Below is a small trained network, with its code and all its weights. Each question gives an input and a class and asks what happens when units are switched off, that is, made to give their printed mean instead of their output.

import numpy as np


def w(rows, s, z=0):
    codes = np.array(rows[::2]) - 128.0
    scale = np.full(codes.shape[1], s)
    scale[-1] = z or s
    return codes * scale


def f(y):
    return y / 2 * (1 + np.tanh(0.7978845608 * (y + 0.044715 * y**3)))


def log_softmax(a):
    a = a - a.max(-1, keepdims=True)
    return a - np.log(np.exp(a).sum(-1, keepdims=True))


def net(x, mask):
    res = np.array(x, float).reshape(1, 3) / 4 @ E
    y = f(res @ A[0][:, :-1].T + A[0][:, -1])
    res = res + np.where(mask, y, B[0][:, -1]) @ B[0][:, :-1]
    return log_softmax(res[-1] @ U[:, :-1].T + U[:, -1])


A, B = {}, {}
E = w([
[142,107,248,160,167,166,217,83],'x0',
[138,89,95,217,73,214,121,46],'x1',
[38,177,80,192,104,151,175,181],'x2',
],0.012)
A[0] = w([
[168,121,152,103,115,138,103,107,103],'N0',
[61,190,132,147,113,109,143,201,121],'N1',
[200,108,149,121,173,144,81,85,135],'N2',
[106,144,106,81,146,120,116,194,111],'N3',
[92,135,101,182,119,154,100,135,163],'N4',
[168,124,159,108,102,122,88,121,114],'N5',
[119,155,90,90,112,83,90,163,201],'N6',
[134,135,110,180,100,182,167,126,249],'N7',
[115,132,171,173,146,171,218,131,187],'N8',
[132,141,169,116,151,112,174,159,121],'N9',
[157,81,163,121,127,143,148,8,215],'N10',
[163,93,136,176,84,208,135,90,201],'N11',
[119,138,126,103,163,118,132,172,120],'N12',
[109,202,97,100,156,83,90,203,202],'N13',
[114,185,191,183,123,144,206,100,195],'N14',
[153,146,122,97,146,74,83,147,252],'N15',
[106,159,73,149,51,142,97,165,209],'N16',
[153,103,220,118,205,145,155,87,71],'N17',
[134,103,92,187,100,171,156,87,236],'N18',
[151,124,114,119,134,103,125,132,119],'N19',
[180,94,129,80,130,126,99,94,166],'N20',
[100,154,37,115,89,156,75,143,153],'N21',
[123,122,143,138,144,109,153,94,123],'N22',
[158,130,130,135,119,164,90,83,134],'N23',
[118,162,149,67,187,124,177,173,189],'N24',
[104,146,48,152,104,136,122,140,220],'N25',
[164,143,137,140,96,63,100,150,165],'N26',
[94,127,178,161,135,163,186,127,187],'N27',
],0.012,0.004)
B[0] = w([
[109,124,96,115,38,174,153,165,158],'N0',
[191,84,117,117,108,159,182,242,214],'N1',
[119,115,56,80,27,167,94,173,191],'N2',
[160,67,163,100,196,147,116,214,197],'N3',
[103,225,108,139,177,91,137,75,195],'N4',
[125,101,105,120,93,143,131,149,160],'N5',
[144,136,166,73,194,67,122,166,225],'N6',
[105,151,73,119,115,122,123,75,209],'N7',
[15,155,96,149,152,155,238,117,209],'N8',
[169,189,121,111,127,114,147,168,172],'N9',
[111,143,64,111,52,210,132,67,214],'N10',
[110,135,212,253,161,217,100,64,222],'N11',
[172,109,156,119,168,133,114,145,171],'N12',
[156,68,170,73,192,117,132,253,251],'N13',
[45,146,105,172,124,138,242,95,210],'N14',
[127,43,130,73,162,120,130,208,216],'N15',
[100,186,88,100,119,39,145,104,239],'N16',
[57,189,70,116,105,44,135,110,211],'N17',
[145,157,157,148,158,138,104,57,222],'N18',
[128,89,152,67,116,131,129,148,143],'N19',
[125,95,124,99,68,132,103,128,188],'N20',
[90,164,115,94,96,15,98,130,241],'N21',
[95,173,100,145,140,121,143,108,144],'N22',
[138,111,147,160,109,180,62,114,165],'N23',
[196,145,140,98,173,142,181,161,213],'N24',
[112,169,58,115,131,84,151,97,228],'N25',
[128,58,144,88,135,149,117,222,168],'N26',
[40,146,78,126,167,180,223,88,194],'N27',
],0.0078,0.015)
U = w([
[203,82,248,111,189,126,144,146,124],'0',
[133,110,106,101,127,32,90,148,137],'1',
[142,122,95,103,93,138,182,131,131],'2',
[173,113,119,153,108,161,67,61,116],'3',
[154,106,144,160,156,219,145,163,77],'4',
[96,44,127,129,84,176,116,117,140],'5',
[149,100,222,237,129,115,96,152,1],'6',
[88,158,111,158,147,116,164,50,149],'7',
],0.013,0.0084)

Each question gives the input, the list of numbers given to net, and the class t.
The units are the neurons (one row each of A and B). Each row of codes is followed by its name. A weight is (code - 128) times the scale printed after its matrix; where a second scale follows, it is the last column's (A, B and U).
mask holds one flag per neuron, in row order. A switched-off neuron (its flag False) gives its mean, the last column of its row in B, instead of its output. The means were averaged over made-up inputs and are rounded, as every weight is.
A unit's drop is (log p(t) with every unit on - log p(t) with that unit switched off) / (log p(t) with every unit on - log p(t) with every unit switched off).
The circuit of an input: a set's keep is (log p(t) with only the set's units on - log p(t) with every unit switched off) / (log p(t) with every unit on - log p(t) with every unit switched off). Starting from the 12 units with the biggest drops (on a tie, the unit counted first), units are removed one at a time, each time the one whose removal leaves the highest keep (on an exact tie, the one counted first), for as long as the keep stays at least 0.8.
circuit, biggest first: the units of the circuit, biggest drop first
unit that matters most: the unit with the biggest drop
top k neurons: the k neurons with the biggest drops, biggest first
drop of u: that unit's drop, to one decimal
input [5,7,-7], class 5: circuit, biggest first => [N2]
input [-1,0,5], class 1: circuit, biggest first => [N11 N10]
input [8,-8,3], class 7: top 2 neurons => [N17 N14]
input [0,-3,-8], class 5: top 2 neurons => [N21 N16]
input [-2,2,2], class 7: top 3 neurons => [N13 N15 N3]
input [0,1,0], class 7: top 2 neurons => [N13 N1]
input [2,-2,-8], class 2: top 3 neurons => [N17 N11 N3]
input [-8,-5,-4], class 0: top 2 neurons => [N13 N3]
input [3,-2,-1], class 7: top 2 neurons => [N1 N13]
input [-5,4,4], class 1: drop of N21 => 1.3
input [5,4,-7], class 5: drop of N2 => 1.2
input [-4,4,8], class 7: drop of N4 => 0.3
input [3,-4,1], class 0: drop of N25 => 0.3
input [-6,5,-6], class 3: unit that matters most => N13
